Here is a tiny trained network, its code and every weight. The questions are about switching its units off for an input and a class, where a switched-off unit gives its printed mean instead of its output.

import numpy as np


def w(rows, s, z=0):
    codes = np.array(rows[::2]) - 128.0
    scale = np.full(codes.shape[1], s)
    scale[-1] = z or s
    return codes * scale


def norm(h):
    return h / np.sqrt((h * h).mean(-1, keepdims=True) + 1e-5)


def f(y):
    return y / 2 * (1 + np.tanh(0.7978845608 * (y + 0.044715 * y**3)))


def log_softmax(a):
    a = a - a.max(-1, keepdims=True)
    return a - np.log(np.exp(a).sum(-1, keepdims=True))


def net(x, mask):
    res = np.array(x, float).reshape(1, 6) / 4 @ E
    u = 0
    for l in range(2):
        y = f(norm(res) @ A[l][:, :-1].T + A[l][:, -1])
        res = res + np.where(mask[u : u + 5], y, B[l][:, -1]) @ B[l][:, :-1]
        u += 5
    return log_softmax(norm(res)[-1] @ U[:, :-1].T + U[:, -1])


A, B = {}, {}
E = w([
[169,146,115,60,97,79,114,152,136,78,146,167],'x0',
[119,161,170,150,138,164,10,175,143,81,166,169],'x1',
[206,154,108,142,95,162,156,90,172,110,113,134],'x2',
[72,125,104,89,122,148,175,97,95,145,130,209],'x3',
[116,96,138,93,171,162,126,91,121,92,122,147],'x4',
[191,125,154,150,217,180,127,144,81,113,102,116],'x5',
],0.013)
A[0] = w([
[214,226,123,178,94,183,27,163,101,68,173,164,2],'L0N0',
[56,87,120,35,103,20,83,143,103,45,197,166,142],'L0N1',
[25,140,132,117,152,94,179,170,40,255,158,197,31],'L0N2',
[173,115,137,50,82,230,204,55,71,143,132,166,27],'L0N3',
[150,65,82,82,83,71,240,104,159,218,97,135,109],'L0N4',
],0.0082,0.0019)
B[0] = w([
[104,234,157,151,192,162,153,117,207,194,167,206,237],'L0N0',
[196,64,102,89,125,155,125,187,120,106,137,149,253],'L0N1',
[56,253,86,191,144,170,133,89,129,164,122,83,232],'L0N2',
[147,118,89,127,130,112,147,104,124,34,217,149,205],'L0N3',
[107,83,134,167,154,82,151,216,229,133,28,143,254],'L0N4',
],0.012,0.0085)
A[1] = w([
[213,150,140,63,75,117,120,129,139,93,252,219,122],'L1N0',
[91,84,131,140,255,152,108,109,45,83,89,148,200],'L1N1',
[99,80,24,112,107,85,227,133,109,192,120,115,66],'L1N2',
[136,114,66,113,21,53,129,111,137,187,149,125,88],'L1N3',
[145,158,77,98,127,170,211,93,108,101,86,180,1],'L1N4',
],0.0091,0.0053)
B[1] = w([
[92,107,111,49,54,151,64,76,25,195,121,127,254],'L1N0',
[255,69,242,141,138,125,57,153,87,142,120,88,230],'L1N1',
[147,130,108,117,112,73,98,167,223,88,140,252,217],'L1N2',
[165,81,151,138,214,134,88,156,157,96,62,119,149],'L1N3',
[200,172,110,176,42,145,132,101,215,3,168,148,156],'L1N4',
],0.01,0.0077)
U = w([
[40,209,59,146,112,106,203,81,120,206,78,89,3],'0',
[111,73,45,138,89,54,220,147,198,58,78,126,134],'1',
[122,193,171,189,202,180,106,137,186,143,158,183,67],'2',
[153,152,87,66,79,176,104,112,83,104,203,176,196],'3',
[196,42,188,99,154,138,89,162,84,138,83,97,239],'4',
[148,132,157,195,135,137,153,66,57,126,132,3,39],'5',
],0.019,0.0055)

Each question gives the input, the list of numbers given to net, and the class t.
The units are the neurons (one row each of A and B). Each row of codes is followed by its name. A weight is (code - 128) times the scale printed after its matrix; where a second scale follows, it is the last column's (A, B and U).
mask holds one flag per neuron, layer by layer. A switched-off neuron (its flag False) gives its mean, the last column of its row in B, instead of its output. The means were averaged over made-up inputs and are rounded, as every weight is.
A unit's drop is (log p(t) with every unit on - log p(t) with that unit switched off) / (log p(t) with every unit on - log p(t) with every unit switched off).
The circuit of an input: a set's keep is (log p(t) with only the set's units on - log p(t) with every unit switched off) / (log p(t) with every unit on - log p(t) with every unit switched off). Starting from all 10 units, units are removed one at a time, each time the one whose removal leaves the highest keep (on an exact tie, the one counted first), for as long as the keep stays at least 0.8.
circuit, biggest first: the units of the circuit, biggest drop first
k most important neurons: the k neurons with the biggest drops, biggest first
k most important neurons of layer l: the k neurons of layer l with the biggest drops, biggest first
drop when u is switched off: that unit's drop, to one decimal
input [-3,6,-6,0,6,-8], class 4: circuit, biggest first -> L0N0
input [-7,-2,2,5,1,-7], class 1: 3 most important neurons of layer 0 -> L0N4; L0N0; L0N3
input [-3,0,-3,-6,-6,-3], class 5: circuit, biggest first -> L0N4; L0N0
input [2,-6,5,7,6,8], class 1: 2 most important neurons -> L0N4; L1N4
input [-3,2,-2,4,7,-6], class 3: 2 most important neurons -> L0N4; L0N1
input [7,1,6,-2,-8,-3], class 3: 3 most important neurons -> L1N0; L0N2; L0N4
input [1,0,-5,5,-1,-3], class 0: 2 most important neurons of layer 0 -> L0N2; L0N3
input [2,8,1,-5,6,-8], class 3: 2 most important neurons -> L1N0; L0N4
input [-8,2,3,6,-6,4], class 0: circuit, biggest first -> L0N2; L0N1
input [2,-5,-3,2,-7,4], class 0: 3 most important neurons of layer 1 -> L1N4; L1N1; L1N3
input [-8,3,-1,0,2,1], class 4: 2 most important neurons -> L1N1; L0N0
input [-7,-2,4,-5,-3,-2], class 1: circuit, biggest first -> L0N0; L1N1
input [-7,-4,7,-5,3,6], class 5: 2 most important neurons of layer 0 -> L0N1; L0N4
input [-5,4,-6,-7,0,-2], class 4: circuit, biggest first -> L0N2
input [-3,1,-2,-7,-1,-5], class 5: 2 most important neurons of layer 1 -> L1N2; L1N1
input [-6,5,-5,-8,1,5], class 4: 3 most important neurons -> L1N1; L0N2; L1N2
input [-3,-3,3,0,5,6], class 4: 2 most important neurons of layer 0 -> L0N2; L0N0
input [-8,7,-7,4,7,4], class 4: 2 most important neurons -> L1N1; L0N0
input [-3,-6,-4,-2,-8,-7], class 1: 3 most important neurons of layer 1 -> L1N2; L1N0; L1N3
input [5,1,-1,-1,-7,-3], class 3: 2 most important neurons of layer 0 -> L0N4; L0N0
input [6,2,6,-4,-5,-8], class 3: circuit, biggest first -> L1N0
input [7,-1,5,6,-1,-1], class 1: 3 most important neurons -> L0N4; L0N0; L1N1
input [4,2,-4,-3,-4,-2], class 3: 2 most important neurons -> L0N4; L1N1
input [-5,4,-2,7,-7,4], class 0: drop when L0N2 is switched off -> 0.6
input [1,-2,5,5,-2,3], class 1: drop when L0N4 is switched off -> 1.6
input [-4,-4,8,-5,7,7], class 5: drop when L1N2 is switched off -> 0.5
input [0,0,6,7,5,4], class 3: circuit, biggest first -> L0N3
input [-5,-3,-1,-5,-3,2], class 5: 2 most important neurons of layer 0 -> L0N1; L0N4
input [-6,1,-7,-5,4,-5], class 5: circuit, biggest first -> L0N4; L1N2
input [-7,0,2,-4,-5,-1], class 5: drop when L0N2 is switched off -> 0.2
